[169 107 175 167 115 163 169 175 126 111 107 103  79  90 162] -> j_789
[ 99 154  98  96 122  94  96  93 133 161 111 170 133 173 101] -> j_384
[ 96 168 106  99 147 106 103 111 128 151 120 176 134 156 113] -> j_73
[168 106 101 147 106  96  94  86 133 120 176 151 140 159  88] -> j_441
asked: [168 106  99 147 106] | j_73
asked: [151 120 176] | j_73

[135 128 153 148  85 167 132 141 111 171 127 129 128  92 125 136]  j_938
[138 126 172 159  70 175 141  92 171 125 127 132 129 111 128 132]  j_262
[135 128 153 148  85 167 132 141 111 171 128 131 126  76 129 142]  j_735
present: [ 70 175 141] | yes
asked: [171 128 131] | j_735
present: [112 128] | no
present: [171 127] | yes
present: [128 153 148] | yes
asked: [132 141 111 171 127 129 128  92 125] | j_938

[123 149 184 122  80 124  82 108] : j_320
[141 145 148 129 131 116 125 102] : j_73
[147 147 134 119 151 134 128 138] : j_789
[106 108 107 134 125 127 100 136] : j_384
[ 82 184 122 124 149  80 123 146] : j_441
[145 141 132 129  87 119 104 139] : j_262
present: [123  80] | no
present: [149 184] | yes
asked: [147 147 134 119 151 134 128] | j_789
asked: [145 141] | j_262
asked: [123 149 184 122  80 124  82] | j_320

[ 83  90 154 116 122] : j_73
[ 83  90 154 116 123] : j_938
[122 134 135  81 119] : j_548
[123 128 137 111 157] : j_986
[157 116 137 111 134] : j_768
present: [ 81 119] | yes
asked: [ 83  90 154 116 123] | j_938
present: [123 116] | no

[130 105  64 167 169 141 105 146 137  89 101 176  72 121  77  90  99 152
 168 171 189 175 105 185 178 135 176 187 127  86 149  73 181  94  84 126] : j_789
[ 78  98  72 179  97  99 152 103 141 133 181 123 109 130 105  64 167 169
 141 105 146 137  89 102  95 102 112 159 109  76 111 119  80  84 130 150] : j_332
[147 112 175 188 175  69 168 104 186 167 118  79  73 108 134 173  75 115
 151  88 125 120 128 111 113  90 143 118 158  84 166 119  71 182  69 123] : j_548
[113 191 185 192 137 174 168 139  97  96 110 143  74 144 152  77 172 158
 154 174 155  89 181  64 104 108  79  84 177 182 122  68 152 164 109  69] : j_986
[ 80  94 176  85 147  72 169 112 188 170 104  93 109 131 161 140  91 150
  95 151 128  70 149  82 177 131 172 142 160 136 145  73  94  86 176 148] : j_73
[ 78 147  94  76 127 154 119 167 139 114  76 105 180 182  67 117 144  83
 123 161  87 141  75 162 101  69 166 183 129 111 188 140  99  70 105 106] : j_938
[175 154 112  92  93 143 150 150 150  89 189  98 176  82  83  86 123 141
  74  65 174  80 123 157 138  83 166 172 160 102  81  71 111 125 172  81] : j_768
[ 79 162  74 161 137 158  99 136 149 109  93 170 104 131  96 106 168 126
 128 125 108  66 190 108  75  65 116  76 146 136  98 134 159 149 106  89] : j_735
[191 135  67 180 191 151  77  65 135 190  65  90 177 177 154 135  98 126
 133  90 170 111 162 119 191 134  95 155 142 118 123 146 124 179 110 153] : j_441
asked: [130 105  64 167 169 141 105 146 137  89 102] | j_332
present: [175 188] | yes
present: [ 76 111 119  80  84] | yes
asked: [109  93 170 104 131] | j_735
asked: [119 191] | j_441

[136 133 139 134 137 158 134 169 134 143 145 136 136 130 140 136 131 130
 129 134 158 138 139 157 135 130 144 131 140 139 132 132 130 149 150 137
 131 162 135 137 140 139 130 131 133 139 137 153 133 146] : j_384
[136 137 140 136 137 140 142 138 136 132 134 139 134 139 135 133 133 137
 131 135 141 133 148 142 139 133 133 136 135 131 144 136 134 137 133 136
 135 133 139 132 139 147 141 131 139 132 134 136 136 137] : j_938
[136 133 137 135 136 141 134 146 134 145 140 134 138 130 142 136 133 131
 131 135 145 135 138 143 135 132 155 137 134 152 134 137 134 135 147 135
 136 132 131 139 131 130 134 141 130 142 140 136 136 132] : j_548
[136 133 139 134 137 158 134 169 134 143 145 136 136 130 140 136 131 130
 129 134 158 130 139 157 135 130 144 131 140 139 132 132 130 149 150 137
 131 162 135 137 140 139 130 131 133 139 137 153 133 146] : j_986
[141 139 137 142 132 135 144 138 135 132 135 142 135 137 135 132 133 139
 131 139 144 130 154 141 145 138 131 132 136 131 135 136 140 134 132 136
 135 141 146 134 143 141 137 133 148 134 134 134 136 141] : j_441
[136 133 137 135 136 141 134 146 134 145 140 134 138 130 142 136 133 131
 131 135 145 135 138 143 135 133 138 132 139 139 132 134 132 139 141 135
 132 155 134 139 139 135 131 134 135 141 137 146 133 142] : j_735
[136 137 140 136 137 140 142 138 136 132 134 139 134 139 135 133 133 137
 131 135 141 133 148 142 139 133 133 136 135 131 144 136 134 137 133 136
 135 133 139 132 139 147 141 131 139 132 134 133 132 135] : j_73
[131 133 133 131 144 140 131 133 138 153 135 133 137 137 136 145 136 132
 152 132 133 159 130 132 131 131 159 141 134 142 138 136 132 135 154 138
 136 132 132 136 131 132 135 139 130 138 138 136 138 134] : j_768
asked: [136 137 140 136 137 140 142 138 136 132 134 139 134 139 135 133 133 137
 131 135 141 133 148 142 139 133 133 136 135 131 144 136 134 137 133 136
 135 133 139 132 139 147 141 131 139 132 134 133 132 135] | j_73
present: [137 143] | no
present: [141 137] | yes
asked: [130 139] | j_986
present: [141 145 138] | yes
present: [142 139 133] | yes

[ 91 120 165 156 149 103 128 142 125 133 122 126 113 119 132 116 157 153
 119 115 166 127 136 144 115 109 125] : j_548
[153 128 132 139 142 133 110 123 162  96 132 109 148 102  92 119 137 120
 149 138 110 119 109 142 136 141 129] : j_384
[118 110 114 109 113 114 151 148 108 150 122 107 167 153 124 150 162 124
 102 121 108 147 128 153 103 106 146] : j_320
[112 107 147 149 164 102 129 124 114 127 122 136  83 103 147 137 131 129
 116 112 149 122 118 110 127 131 133] : j_332
[153 128 132 139 142 133 110 123 162  96 132 109 148 102  92 119 137 120
 149 138 165 129 157 158 111 101 104] : j_441
[118 153 146 124 158 126 110 156 153 141 127 115 118 126 104 154 139 129
 102 110 154 112 107 145 146 129 122] : j_789
[108 148 105 129 141 149 138 119 109  97 113 133 164 114 126 128 106 121
 144 119 151 110 116 148 128 117 118] : j_262
[139 131 116 140 113 157 146 134 124 101 122 146 135 104 128 107 105 143
 112 118 149 112 105 137 144 102 124] : j_735
[148 128 123 124 125 129 130 120 124 139 147 133 102 139 147 113 136 153
 144 144 148 130 136 111 106 102 149] : j_73
[ 91 120 153 156 149 103 128 142 125 133 122 131 113 119 132 116 157 153
 119 115 166 127 136 144 131 109 125] : j_986
[ 90 107 176 122 154  99 115 136 145 144 130  96  79 136  95 117 136 104
 144 116 151 134 158 127 111 137 109] : j_938
asked: [ 97 113 133 164 114] | j_262
asked: [153 128 132 139 142 133 110 123 162  96 132 109 148 102  92 119 137 120
 149 138 165 129 157 158 111 101 104] | j_441
asked: [147 128] | j_320
present: [102 133] | no

[138 129 141 144 144 140 150 113 145 103 122 137] = j_986
[124  91 114 123 119 118 123 135 100  88  91 114] = j_789
[125 139 125 126 124 133 174 105 114 141  97 131] = j_938
[129 160 121 129 139 146 169 125 137 120 128 116] = j_441
[139 158 132 123 121 139 142 130 170 127 173 125] = j_332
[135 108 135 133 139 120 128 136 101 148  99 131] = j_768
[ 95  82 141 126 108 100  86 108  75 149  82 129] = j_735
[136 172 129 133 134 159 155 130 173 118 161 128] = j_548
[139 168 141 133 140 143 136 122 158 122 103 140] = j_384
present: [141 144 144] | yes
present: [150 140 144 144] | no
asked: [ 91 114 123 119] | j_789
asked: [103 122] | j_986

[117 126 133 140 117 125 131 151 103] : j_768
[114 186 129 141 116 132 143 136  93] : j_986
[114  98 129 140 115 131 138 141  96] : j_441
[114  98 129 140 115 131 136 140  97] : j_384
[123 126 132 140 125 124 144 147 101] : j_735
present: [132 140 117 125] | no
present: [140 115 131 136] | yes
present: [141 129 186] | no

[132  95 145 145 122 129 127 119  86 131 133 141 131  78 119 127 176 133
 124 124 117] = j_332
[124 120 149 114 126 131 109 130 168 111 117 103 118 166 113 149  86 144
 151 131 131] = j_986
[122 124 159 146 127 115 107 123  93 107 143 104 141 104 120 152 126  95
  96 140 130] = j_73
[113 149  89 146 127 115 107 123  93 107 143 104 141 104 120 152 151 152
 152 123 111] = j_320
[124 120 149 114 126 131 109 122 168 111 117 103 118 166 113 149  86 144
 151 131 131] = j_262
present: [102 118 166] | no
asked: [ 95 145 145 122 129 127 119  86 131 133 141] | j_332
asked: [124 120 149 114 126 131 109 122 168 111 117 103 118 166 113 149  86 144
 151 131 131] | j_262
present: [107 123  93 107] | yes
present: [151 131] | yes

